Below is a small trained network, with its code and all its weights. Each question gives an input and a class and asks what happens when units are switched off, that is, made to give their printed mean instead of their output.

import numpy as np


def w(rows, s, z=0):
    codes = np.array(rows[::2]) - 128.0
    scale = np.full(codes.shape[1], s)
    scale[-1] = z or s
    return codes * scale


def f(y):
    return np.maximum(y, 0)


def log_softmax(a):
    a = a - a.max(-1, keepdims=True)
    return a - np.log(np.exp(a).sum(-1, keepdims=True))


def net(x, mask):
    res = np.array(x, float).reshape(1, 6) / 4 @ E
    y = f(res @ A[0][:, :-1].T + A[0][:, -1])
    res = res + np.where(mask, y, B[0][:, -1]) @ B[0][:, :-1]
    return log_softmax(res[-1] @ U[:, :-1].T + U[:, -1])


A, B = {}, {}
E = w([
[127,127,125,126,132,126,131,124,126],'x0',
[121,127,124,120,134,124,133,122,124],'x1',
[136,134,128,129,119,129,127,129,127],'x2',
[104,30,153,85,63,143,81,112,124],'x3',
[115,143,184,130,142,195,137,151,9],'x4',
[165,124,136,33,148,122,150,224,134],'x5',
],0.013)
A[0] = w([
[112,106,100,125,86,60,114,89,209,208],'n0',
[149,114,150,41,131,156,145,205,125,139],'n1',
[55,104,166,173,84,175,95,71,75,113],'n2',
[137,79,82,130,88,47,83,62,216,54],'n3',
[57,66,176,181,75,200,81,43,49,122],'n4',
[192,172,98,93,172,64,168,187,207,150],'n5',
[148,241,116,216,194,149,192,136,120,99],'n6',
[129,211,120,203,185,154,152,106,95,19],'n7',
[132,165,161,117,150,172,141,161,56,143],'n8',
[124,3,130,58,67,105,48,148,149,2],'n9',
[78,187,94,226,117,107,110,52,156,47],'n10',
[115,141,116,208,130,104,121,49,135,230],'n11',
[180,188,92,110,164,68,170,179,195,138],'n12',
[163,107,162,23,118,127,130,215,108,42],'n13',
[83,68,193,123,92,197,77,84,59,130],'n14',
[142,83,89,128,100,67,112,71,204,209],'n15',
],0.0057,0.0072)
B[0] = w([
[180,136,165,172,176,91,172,142,70,236],'n0',
[147,107,181,179,164,146,179,114,87,223],'n1',
[146,166,79,71,139,109,54,168,193,215],'n2',
[46,12,153,134,29,240,184,33,174,192],'n3',
[138,160,83,69,125,104,85,165,208,254],'n4',
[153,181,69,83,172,78,77,198,161,237],'n5',
[99,46,195,184,103,175,215,61,104,239],'n6',
[72,73,123,118,75,194,136,64,173,181],'n7',
[104,83,157,172,118,158,185,91,112,227],'n8',
[184,115,211,218,175,108,207,126,38,185],'n9',
[195,168,216,236,211,72,234,174,3,191],'n10',
[77,68,120,132,85,178,154,78,165,252],'n11',
[148,194,95,94,143,80,78,172,146,224],'n12',
[65,16,179,167,64,221,201,36,147,198],'n13',
[112,162,89,57,109,105,89,132,200,235],'n14',
[170,139,178,192,169,109,197,147,46,239],'n15',
],0.0074,0.0081)
U = w([
[193,147,173,177,206,109,165,144,1,9],'0',
[58,53,143,134,37,191,146,58,180,234],'1',
[148,232,54,53,146,78,47,197,232,174],'2',
],0.0095,0.0015)

Each question gives the input, the list of numbers given to net, and the class t.
The units are the neurons (one row each of A and B). Each row of codes is followed by its name. A weight is (code - 128) times the scale printed after its matrix; where a second scale follows, it is the last column's (A, B and U).
mask holds one flag per neuron, in row order. A switched-off neuron (its flag False) gives its mean, the last column of its row in B, instead of its output. The means were averaged over made-up inputs and are rounded, as every weight is.
A unit's drop is (log p(t) with every unit on - log p(t) with that unit switched off) / (log p(t) with every unit on - log p(t) with every unit switched off).
The circuit of an input: a set's keep is (log p(t) with only the set's units on - log p(t) with every unit switched off) / (log p(t) with every unit on - log p(t) with every unit switched off). Starting from the 12 units with the biggest drops (on a tie, the unit counted first), units are removed one at a time, each time the one whose removal leaves the highest keep (on an exact tie, the one counted first), for as long as the keep stays at least 0.8.
circuit, biggest first: the units of the circuit, biggest drop first
unit that matters most: the unit with the biggest drop
k most important neurons: the k neurons with the biggest drops, biggest first
drop when u is switched off: that unit's drop, to one decimal
input [-3,6,4,-8,6,-6], class 1: unit that matters most => n7
input [-2,3,-5,5,-1,1], class 0: 2 most important neurons => [n9, n11]
input [7,3,4,0,-8,0], class 0: 2 most important neurons => [n15, n0]
input [-1,-4,-7,8,-5,2], class 0: 2 most important neurons => [n9, n15]
input [8,0,-4,1,6,-7], class 2: circuit, biggest first => [n4, n2]
input [1,0,-3,8,-3,1], class 0: 4 most important neurons => [n9, n15, n0, n11]
input [7,-8,0,-7,-1,1], class 2: 3 most important neurons => [n5, n12, n15]
input [-7,-8,-2,1,2,0], class 2: 3 most important neurons => [n6, n13, n3]
input [0,3,-7,-1,-1,8], class 2: 3 most important neurons => [n5, n6, n15]
input [-3,6,-6,-1,-8,-5], class 0: 3 most important neurons => [n10, n15, n0]
input [6,5,8,-4,1,-6], class 1: 2 most important neurons => [n11, n7]
input [-7,-7,-4,7,8,-3], class 2: drop when n6 is switched off => 0.0
input [-6,-6,6,-5,-8,-7], class 0: drop when n10 is switched off => 1.6
input [7,-7,7,1,8,6], class 1: circuit, biggest first => [n13]
input [5,2,0,0,8,-3], class 1: drop when n4 is switched off => -0.1
